Below are the code and all the weights of a small trained network. Each question names an input and a class and asks about switching units off, where a switched-off unit gives its printed mean instead of its output.

import numpy as np


def w(rows, s, z=0):
    codes = np.array(rows[::2]) - 128.0
    scale = np.full(codes.shape[1], s)
    scale[-1] = z or s
    return codes * scale


def f(y):
    return np.maximum(y, 0)


def log_softmax(a):
    a = a - a.max(-1, keepdims=True)
    return a - np.log(np.exp(a).sum(-1, keepdims=True))


def net(x, mask):
    res = np.array(x, float).reshape(1, 2) / 4 @ E
    y = f(res @ A[0][:, :-1].T + A[0][:, -1])
    res = res + np.where(mask, y, B[0][:, -1]) @ B[0][:, :-1]
    return log_softmax(res[-1] @ U[:, :-1].T + U[:, -1])


A, B = {}, {}
E = w([
[227,145,134,254],'x0',
[117,223,225,82],'x1',
],0.011)
A[0] = w([
[61,80,147,80,95],'neuron 0',
[133,112,83,111,250],'neuron 1',
[106,176,225,93,66],'neuron 2',
[60,78,147,80,64],'neuron 3',
[106,11,65,151,2],'neuron 4',
[121,29,82,107,57],'neuron 5',
],0.011,0.0065)
B[0] = w([
[185,37,236,145,220],'neuron 0',
[61,129,72,168,237],'neuron 1',
[122,208,47,52,254],'neuron 2',
[202,56,231,91,209],'neuron 3',
[169,134,44,2,229],'neuron 4',
[132,173,54,78,213],'neuron 5',
],0.0093,0.0072)
U = w([
[99,169,70,111,21],'0',
[217,62,161,174,99],'1',
[6,120,110,178,253],'2',
],0.014,0.0045)

Each question gives the input, the list of numbers given to net, and the class t.
The units are the neurons (one row each of A and B). Each row of codes is followed by its name. A weight is (code - 128) times the scale printed after its matrix; where a second scale follows, it is the last column's (A, B and U).
mask holds one flag per neuron, in row order. A switched-off neuron (its flag False) gives its mean, the last column of its row in B, instead of its output. The means were averaged over made-up inputs and are rounded, as every weight is.
A unit's drop is (log p(t) with every unit on - log p(t) with that unit switched off) / (log p(t) with every unit on - log p(t) with every unit switched off).
The circuit of an input: a set's keep is (log p(t) with only the set's units on - log p(t) with every unit switched off) / (log p(t) with every unit on - log p(t) with every unit switched off). Starting from all 6 units, units are removed one at a time, each time the one whose removal leaves the highest keep (on an exact tie, the one counted first), for as long as the keep stays at least 0.8.
units of the circuit, in order: the units of the circuit, biggest drop first
k most important neurons: the k neurons with the biggest drops, biggest first
drop when u is switched off: that unit's drop, to one decimal
input [-1,-1], class 2: units of the circuit, in order	neuron 4; neuron 2; neuron 3
input [0,-8], class 0: units of the circuit, in order	neuron 4
input [-2,1], class 2: units of the circuit, in order	neuron 4; neuron 2
input [1,3], class 2: 4 most important neurons	neuron 4; neuron 5; neuron 3; neuron 0
input [7,-8], class 0: units of the circuit, in order	neuron 4; neuron 0
input [3,0], class 2: units of the circuit, in order	neuron 3; neuron 4
input [8,-8], class 0: units of the circuit, in order	neuron 4; neuron 0
input [-7,3], class 1: 2 most important neurons	neuron 0; neuron 3
input [-1,2], class 2: units of the circuit, in order	neuron 4; neuron 5
input [-5,-4], class 1: 3 most important neurons	neuron 0; neuron 3; neuron 2
input [7,8], class 0: 3 most important neurons	neuron 2; neuron 0; neuron 3
input [2,3], class 2: 4 most important neurons	neuron 4; neuron 3; neuron 0; neuron 5
input [4,-5], class 0: 3 most important neurons	neuron 0; neuron 4; neuron 3
input [-1,3], class 2: units of the circuit, in order	neuron 4
input [-7,6], class 1: 2 most important neurons	neuron 0; neuron 3
input [0,3], class 2: 3 most important neurons	neuron 4; neuron 5; neuron 3
input [1,2], class 2: 3 most important neurons	neuron 4; neuron 3; neuron 0
input [-8,2], class 1: drop when neuron 3 is switched off	0.2
input [-6,0], class 1: drop when neuron 3 is switched off	0.2
input [2,-2], class 2: drop when neuron 3 is switched off	0.4
